Below are the code and all the weights of a small trained network. Each question names an input and a class and asks about switching units off, where a switched-off unit gives its printed mean instead of its output.

import numpy as np


def w(rows, s, z=0):
    codes = np.array(rows[::2]) - 128.0
    scale = np.full(codes.shape[1], s)
    scale[-1] = z or s
    return codes * scale


def norm(h):
    return h / np.sqrt((h * h).mean(-1, keepdims=True) + 1e-5)


def f(y):
    return np.maximum(y, 0)


def log_softmax(a):
    a = a - a.max(-1, keepdims=True)
    return a - np.log(np.exp(a).sum(-1, keepdims=True))


def net(x, mask):
    res = np.array(x, float).reshape(1, 8) / 4 @ E
    u = 0
    for l in range(2):
        y = f(norm(res) @ A[l][:, :-1].T + A[l][:, -1])
        res = res + np.where(mask[u : u + 5], y, B[l][:, -1]) @ B[l][:, :-1]
        u += 5
    return log_softmax(norm(res)[-1] @ U[:, :-1].T + U[:, -1])


A, B = {}, {}
E = w([
[122,127,126,131,128],'x0',
[112,121,132,118,131],'x1',
[80,130,156,188,183],'x2',
[152,113,100,91,190],'x3',
[143,128,118,127,128],'x4',
[124,122,131,127,128],'x5',
[183,179,254,114,98],'x6',
[158,32,155,168,142],'x7',
],0.0053)
A[0] = w([
[124,47,1,127,200,235],'L0N0',
[60,194,76,112,134,187],'L0N1',
[138,43,146,151,75,5],'L0N2',
[217,137,100,69,90,243],'L0N3',
[165,24,148,160,155,58],'L0N4',
],0.0089,0.0016)
B[0] = w([
[54,106,105,155,254,255],'L0N0',
[191,126,80,144,144,191],'L0N1',
[129,219,68,112,46,169],'L0N2',
[73,35,119,95,148,191],'L0N3',
[184,210,23,110,143,196],'L0N4',
],0.0072,0.0078)
A[1] = w([
[123,198,165,252,231,148],'L1N0',
[219,113,230,92,104,146],'L1N1',
[137,254,86,37,152,26],'L1N2',
[81,197,105,234,43,82],'L1N3',
[111,144,167,197,195,3],'L1N4',
],0.0058,0.0021)
B[1] = w([
[116,29,73,78,155,254],'L1N0',
[102,93,116,211,209,189],'L1N1',
[166,150,81,175,131,183],'L1N2',
[84,141,97,73,50,179],'L1N3',
[121,40,113,129,2,161],'L1N4',
],0.0086,0.005)
U = w([
[139,107,255,244,207,229],'0',
[128,101,128,88,98,173],'1',
[86,150,162,71,73,194],'2',
[112,27,135,33,75,23],'3',
[231,253,54,186,126,4],'4',
],0.0056,0.004)

Each question gives the input, the list of numbers given to net, and the class t.
The units are the neurons (one row each of A and B). Each row of codes is followed by its name. A weight is (code - 128) times the scale printed after its matrix; where a second scale follows, it is the last column's (A, B and U).
mask holds one flag per neuron, layer by layer. A switched-off neuron (its flag False) gives its mean, the last column of its row in B, instead of its output. The means were averaged over made-up inputs and are rounded, as every weight is.
A unit's drop is (log p(t) with every unit on - log p(t) with that unit switched off) / (log p(t) with every unit on - log p(t) with every unit switched off).
The circuit of an input: a set's keep is (log p(t) with only the set's units on - log p(t) with every unit switched off) / (log p(t) with every unit on - log p(t) with every unit switched off). Starting from all 10 units, units are removed one at a time, each time the one whose removal leaves the highest keep (on an exact tie, the one counted first), for as long as the keep stays at least 0.8.
units of the circuit, in order: the units of the circuit, biggest drop first
most important unit: the unit with the biggest drop
top k neurons: the k neurons with the biggest drops, biggest first
top k neurons in layer l: the k neurons of layer l with the biggest drops, biggest first
input [6,-2,6,-2,-3,-7,4,-4], class 3: top 2 neurons in layer 0 => [L0N4 L0N2]
input [-3,-2,-7,-2,7,5,7,-2], class 0: units of the circuit, in order => [L1N1 L0N4]
input [8,0,8,-8,2,-7,3,5], class 2: units of the circuit, in order => [L1N3 L0N0]
input [6,-8,6,0,3,-6,1,7], class 4: most important unit => L0N4
input [5,6,-4,5,2,3,8,4], class 0: units of the circuit, in order => [L1N1 L1N0]
input [7,-5,-4,5,-5,-6,5,-1], class 0: top 3 neurons in layer 0 => [L0N4 L0N2 L0N0]
input [8,5,-8,-1,-4,5,8,-2], class 0: units of the circuit, in order => [L1N1 L0N4]
input [4,-6,-5,-5,8,-5,8,-6], class 0: top 3 neurons in layer 0 => [L0N4 L0N2 L0N3]
input [-4,-6,2,-4,-7,6,-3,8], class 4: units of the circuit, in order => [L0N4 L0N2]
input [-7,-7,-6,-6,1,-6,7,-3], class 0: top 2 neurons in layer 1 => [L1N1 L1N0]
input [4,7,-3,-2,0,-5,4,5], class 4: units of the circuit, in order => [L0N2 L1N0]
input [5,3,8,2,-5,6,3,5], class 3: units of the circuit, in order => [L1N0 L0N0 L1N4]
input [5,-1,-4,-1,-5,8,6,8], class 4: top 2 neurons => [L0N4 L0N2]
input [2,-5,0,-7,6,0,8,-7], class 0: top 3 neurons in layer 0 => [L0N4 L0N0 L0N2]
input [-5,7,-8,4,1,-4,-8,-2], class 0: top neuron => [L0N0]
input [3,4,0,-7,0,4,5,3], class 2: top 2 neurons in layer 0 => [L0N2 L0N0]
input [-5,4,7,-8,-7,-1,7,8], class 2: top 3 neurons in layer 1 => [L1N3 L1N4 L1N2]
input [-1,-5,-7,-2,-4,2,7,-7], class 0: top 4 neurons in layer 1 => [L1N0 L1N1 L1N3 L1N4]
input [0,-6,-5,1,1,4,7,-3], class 0: top 2 neurons => [L1N1 L1N0]
input [-6,6,1,-1,2,1,-2,-8], class 4: most important unit => L0N0
input [-1,3,-8,5,-4,4,8,-4], class 0: top 2 neurons in layer 1 => [L1N1 L1N3]
input [-6,-7,7,-7,-8,-8,4,7], class 1: top 2 neurons in layer 1 => [L1N3 L1N0]
